Below is a small trained network, with its code and all its weights. Each question gives an input and a class and asks what happens when units are switched off, that is, made to give their printed mean instead of their output.

import numpy as np


def w(rows, s, z=0):
    codes = np.array(rows[::2]) - 128.0
    scale = np.full(codes.shape[1], s)
    scale[-1] = z or s
    return codes * scale


def norm(h):
    return h / np.sqrt((h * h).mean(-1, keepdims=True) + 1e-5)


def f(y):
    return np.maximum(y, 0)


def log_softmax(a):
    a = a - a.max(-1, keepdims=True)
    return a - np.log(np.exp(a).sum(-1, keepdims=True))


def net(x, mask):
    res = np.array(x, float).reshape(1, 8) / 4 @ E
    u = 0
    for l in range(3):
        y = f(norm(res) @ A[l][:, :-1].T + A[l][:, -1])
        res = res + np.where(mask[u : u + 7], y, B[l][:, -1]) @ B[l][:, :-1]
        u += 7
    return log_softmax(norm(res)[-1] @ U[:, :-1].T + U[:, -1])


A, B = {}, {}
E = w([
[132,182,2,151,95,120],'x0',
[127,127,129,129,128,129],'x1',
[127,130,129,131,130,127],'x2',
[159,148,92,64,226,193],'x3',
[128,127,127,134,128,134],'x4',
[204,203,171,112,47,186],'x5',
[194,105,118,143,140,103],'x6',
[128,130,129,124,127,124],'x7',
],0.0049)
A[0] = w([
[2,152,133,58,82,177,17],'L0N1',
[135,69,157,181,65,124,119],'L0N2',
[106,154,93,224,97,96,157],'L0N3',
[97,119,231,113,129,117,81],'L0N4',
[253,48,104,122,120,77,25],'L0N5',
[68,215,18,135,94,142,2],'L0N6',
[141,145,108,90,178,164,22],'L0N7',
],0.0059,0.0058)
B[0] = w([
[111,229,174,249,216,86,149],'L0N1',
[105,143,157,78,118,77,211],'L0N2',
[111,128,113,91,99,81,254],'L0N3',
[177,76,161,127,138,140,197],'L0N4',
[109,247,194,254,234,77,151],'L0N5',
[235,97,89,168,127,96,182],'L0N6',
[131,110,104,35,191,230,138],'L0N7',
],0.0088,0.0034)
A[1] = w([
[165,79,162,121,204,209,109],'L1N1',
[191,211,187,74,48,138,1],'L1N2',
[151,52,76,207,204,34,138],'L1N3',
[170,172,72,178,144,109,140],'L1N4',
[3,68,116,107,175,47,18],'L1N5',
[224,214,181,136,40,151,131],'L1N6',
[69,161,136,223,118,159,221],'L1N7',
],0.0068,0.0037)
B[1] = w([
[98,175,137,58,86,99,208],'L1N1',
[59,59,60,230,151,185,193],'L1N2',
[100,122,129,168,122,224,250],'L1N3',
[161,130,185,102,172,111,201],'L1N4',
[127,92,101,206,131,254,226],'L1N5',
[71,55,103,185,194,211,253],'L1N6',
[192,191,162,143,186,112,177],'L1N7',
],0.0077,0.005)
A[2] = w([
[187,141,90,97,202,215,190],'L2N1',
[87,77,236,121,187,143,76],'L2N2',
[70,85,186,170,25,89,23],'L2N3',
[113,112,160,254,87,96,89],'L2N4',
[171,181,39,107,146,139,146],'L2N5',
[107,231,175,194,210,112,124],'L2N6',
[133,151,31,194,154,97,255],'L2N7',
],0.0079,0.0037)
B[2] = w([
[69,156,66,128,107,73,254],'L2N1',
[222,136,148,165,60,69,214],'L2N2',
[100,189,44,42,138,125,172],'L2N3',
[89,200,72,43,208,114,214],'L2N4',
[101,113,208,90,90,87,173],'L2N5',
[183,227,127,180,254,153,182],'L2N6',
[210,83,238,133,99,139,238],'L2N7',
],0.0086,0.0077)
U = w([
[58,38,62,207,136,245,169],'0',
[39,184,54,4,135,51,106],'1',
[187,215,186,202,224,108,2],'2',
[199,51,216,121,39,76,147],'3',
],0.016,0.0035)

Each question gives the input, the list of numbers given to net, and the class t.
The units are the neurons (one row each of A and B). Each row of codes is followed by its name. A weight is (code - 128) times the scale printed after its matrix; where a second scale follows, it is the last column's (A, B and U).
mask holds one flag per neuron, layer by layer. A switched-off neuron (its flag False) gives its mean, the last column of its row in B, instead of its output. The means were averaged over made-up inputs and are rounded, as every weight is.
A unit's drop is (log p(t) with every unit on - log p(t) with that unit switched off) / (log p(t) with every unit on - log p(t) with every unit switched off).
The circuit of an input: a set's keep is (log p(t) with only the set's units on - log p(t) with every unit switched off) / (log p(t) with every unit on - log p(t) with every unit switched off). Starting from the 12 units with the biggest drops (on a tie, the unit counted first), units are removed one at a time, each time the one whose removal leaves the highest keep (on an exact tie, the one counted first), for as long as the keep stays at least 0.8.
circuit, biggest first: the units of the circuit, biggest drop first
unit that matters most: the unit with the biggest drop
top k neurons: the k neurons with the biggest drops, biggest first
k most important neurons of layer l: the k neurons of layer l with the biggest drops, biggest first
drop of u: that unit's drop, to one decimal
input [8,0,5,-5,1,-7,-7,-1], class 3: unit that matters most => L2N7
input [-8,-3,-1,8,-7,-5,-5,8], class 1: 2 most important neurons of layer 1 => L1N1; L1N4
input [8,8,4,-7,-7,-7,2,1], class 3: top 2 neurons => L2N7; L1N6
input [7,0,5,5,-7,4,-1,8], class 3: top 2 neurons => L2N7; L2N4
input [3,-5,8,5,-3,-3,5,1], class 1: top 3 neurons => L2N1; L0N7; L0N1
input [0,-5,7,-5,0,5,-2,-4], class 0: top 2 neurons => L1N2; L1N6
input [6,-7,-8,-4,-2,5,-1,-5], class 3: 3 most important neurons of layer 0 => L0N3; L0N6; L0N4
input [5,-8,-5,5,-6,0,2,-3], class 1: top 4 neurons => L2N1; L2N2; L1N4; L1N2
input [-5,1,-6,0,8,0,-4,-7], class 3: top 2 neurons => L0N4; L0N5
input [8,-8,5,-6,0,-5,0,-1], class 3: top 2 neurons => L2N7; L0N3
input [7,-6,0,-3,-6,2,5,-5], class 3: top 2 neurons => L0N3; L2N7
input [-4,-7,-7,6,3,2,-6,5], class 1: top 2 neurons => L1N1; L2N7
input [-5,5,0,-8,7,-5,0,-1], class 1: top 2 neurons => L2N3; L1N6
input [-8,-1,0,7,1,6,5,2], class 3: top 3 neurons => L2N2; L2N4; L2N6
input [3,-3,-5,6,-3,-8,5,-2], class 0: circuit, biggest first => L1N3
input [-6,-3,-5,-5,7,8,6,1], class 0: top 2 neurons => L1N6; L1N2
input [8,7,-6,3,-8,4,7,-4], class 3: top 2 neurons => L2N7; L2N5
input [7,5,-4,-1,-2,0,-8,2], class 2: top 2 neurons => L0N1; L2N6
input [8,3,0,3,8,-1,-8,-7], class 2: 2 most important neurons of layer 2 => L2N6; L2N2
input [6,5,5,1,5,8,3,-4], class 0: circuit, biggest first => L1N6
input [3,-3,6,-6,8,8,8,-2], class 0: top 2 neurons => L1N6; L1N2
input [-5,7,-5,-7,7,-4,-3,2], class 1: 3 most important neurons of layer 2 => L2N3; L2N7; L2N4
input [8,2,0,4,-1,6,1,-7], class 3: 2 most important neurons of layer 2 => L2N7; L2N5
input [-5,0,-4,-8,7,5,-7,-1], class 1: drop of L2N3 => 0.5
input [5,-1,4,7,6,3,3,-4], class 1: drop of L2N1 => 0.4
input [6,0,-6,4,4,8,-3,-5], class 0: drop of L1N6 => 1.8
input [-4,8,-6,-4,-1,8,-4,0], class 0: drop of L1N6 => 0.3
input [4,-3,-3,0,3,-5,2,5], class 0: circuit, biggest first => L1N3
